Here is a tiny trained network, its code and every weight. The questions are about switching its units off for an input and a class, where a switched-off unit gives its printed mean instead of its output.

import numpy as np


def w(rows, s, z=0):
    codes = np.array(rows[::2]) - 128.0
    scale = np.full(codes.shape[1], s)
    scale[-1] = z or s
    return codes * scale


def f(y):
    return np.maximum(y, 0)


def log_softmax(a):
    a = a - a.max(-1, keepdims=True)
    return a - np.log(np.exp(a).sum(-1, keepdims=True))


def net(x, mask):
    res = np.array(x, float).reshape(1, 4) / 4 @ E
    y = f(res @ A[0][:, :-1].T + A[0][:, -1])
    res = res + np.where(mask, y, B[0][:, -1]) @ B[0][:, :-1]
    return log_softmax(res[-1] @ U[:, :-1].T + U[:, -1])


A, B = {}, {}
E = w([
[156,82,212,199,121,176],'x0',
[233,119,82,117,156,149],'x1',
[108,45,61,208,121,100],'x2',
[105,96,137,112,254,137],'x3',
],0.01)
A[0] = w([
[109,87,68,185,115,101,45],'n1',
[130,96,177,162,120,183,41],'n2',
[216,133,98,125,146,142,96],'n3',
[144,110,194,159,130,152,37],'n4',
[66,139,162,139,58,99,151],'n5',
[149,126,157,160,80,153,94],'n6',
[103,170,58,77,76,58,79],'n7',
[147,48,55,202,109,72,221],'n8',
[201,126,94,130,146,159,68],'n9',
[131,61,198,141,185,157,118],'n10',
[154,220,198,61,157,147,64],'n11',
[183,177,177,86,128,141,90],'n12',
[95,174,68,92,195,64,116],'n13',
[151,159,97,135,1,108,135],'n14',
[201,134,104,128,126,136,28],'n15',
[133,119,172,183,137,189,3],'n16',
[45,109,167,122,167,114,125],'n17',
[88,28,73,180,169,87,156],'n18',
[207,111,93,117,91,144,146],'n19',
[144,103,172,159,112,169,28],'n20',
[84,112,89,72,211,128,159],'n21',
[189,109,118,113,183,138,112],'n22',
[18,159,162,153,106,119,15],'n23',
],0.0088,0.0021)
B[0] = w([
[51,211,166,69,78,209,193],'n1',
[155,63,74,142,51,160,176],'n2',
[54,60,147,68,117,59,199],'n3',
[126,94,90,148,47,163,173],'n4',
[118,67,172,87,156,39,217],'n5',
[166,115,130,147,111,113,173],'n6',
[211,44,56,163,55,181,240],'n7',
[96,215,208,85,107,179,245],'n8',
[73,28,142,47,100,45,187],'n9',
[207,77,126,180,113,151,207],'n10',
[76,163,164,86,55,215,253],'n11',
[80,159,150,102,109,163,210],'n12',
[211,24,78,174,33,194,247],'n13',
[255,155,247,195,181,99,247],'n14',
[59,39,115,87,118,64,172],'n15',
[145,66,49,144,59,172,173],'n16',
[118,60,226,104,194,23,203],'n17',
[114,198,210,100,93,180,240],'n18',
[81,98,177,46,149,56,193],'n19',
[129,63,62,149,68,163,168],'n20',
[239,91,180,204,143,160,243],'n21',
[64,104,229,72,178,36,200],'n22',
[68,15,121,85,91,70,209],'n23',
],0.0062,0.0072)
U = w([
[48,83,139,78,130,12,67],'0',
[186,90,64,168,83,195,69],'1',
[59,224,161,89,110,208,94],'2',
[197,137,176,164,159,97,253],'3',
[125,174,122,147,163,104,249],'4',
[90,184,60,147,169,107,46],'5',
],0.011,0.0039)

Each question gives the input, the list of numbers given to net, and the class t.
The units are the neurons (one row each of A and B). Each row of codes is followed by its name. A weight is (code - 128) times the scale printed after its matrix; where a second scale follows, it is the last column's (A, B and U).
mask holds one flag per neuron, in row order. A switched-off neuron (its flag False) gives its mean, the last column of its row in B, instead of its output. The means were averaged over made-up inputs and are rounded, as every weight is.
A unit's drop is (log p(t) with every unit on - log p(t) with that unit switched off) / (log p(t) with every unit on - log p(t) with every unit switched off).
The circuit of an input: a set's keep is (log p(t) with only the set's units on - log p(t) with every unit switched off) / (log p(t) with every unit on - log p(t) with every unit switched off). Starting from the 12 units with the biggest drops (on a tie, the unit counted first), units are removed one at a time, each time the one whose removal leaves the highest keep (on an exact tie, the one counted first), for as long as the keep stays at least 0.8.
units of the circuit, in order: the units of the circuit, biggest drop first
most important unit: the unit with the biggest drop
k most important neurons: the k neurons with the biggest drops, biggest first
drop of u: that unit's drop, to one decimal
input [1,4,-6,1], class 2: units of the circuit, in order : n11
input [5,5,-7,-3], class 2: 2 most important neurons : n11, n12
input [2,1,4,-4], class 2: units of the circuit, in order : n8, n1, n13
input [-3,1,-3,-5], class 3: 2 most important neurons : n14, n13
input [6,6,6,-3], class 0: 2 most important neurons : n19, n9
input [-2,4,6,-1], class 2: units of the circuit, in order : n8, n1
input [0,1,7,7], class 2: units of the circuit, in order : n18, n8
input [7,-5,4,4], class 1: 3 most important neurons : n10, n16, n2
input [4,-4,-6,-8], class 3: 2 most important neurons : n14, n5
input [1,5,7,-8], class 3: 2 most important neurons : n14, n11
input [-6,1,8,-1], class 2: 2 most important neurons : n8, n1
input [0,-1,4,-5], class 3: 4 most important neurons : n14, n11, n12, n5
input [1,2,7,-7], class 2: units of the circuit, in order : n8, n1
input [-7,-6,-1,-3], class 1: units of the circuit, in order : n7
input [3,5,-3,-8], class 3: 2 most important neurons : n14, n23
input [-2,-1,3,0], class 4: 2 most important neurons : n11, n12
input [-8,-6,0,-1], class 1: 2 most important neurons : n7, n13
input [1,2,6,-7], class 3: 4 most important neurons : n14, n11, n12, n6
input [4,8,-5,-8], class 0: drop of n15 : 0.1
input [-8,4,5,5], class 1: most important unit : n13
input [-1,-1,5,8], class 3: drop of n21 : 0.3
input [-5,1,-3,-7], class 3: drop of n13 : 0.2
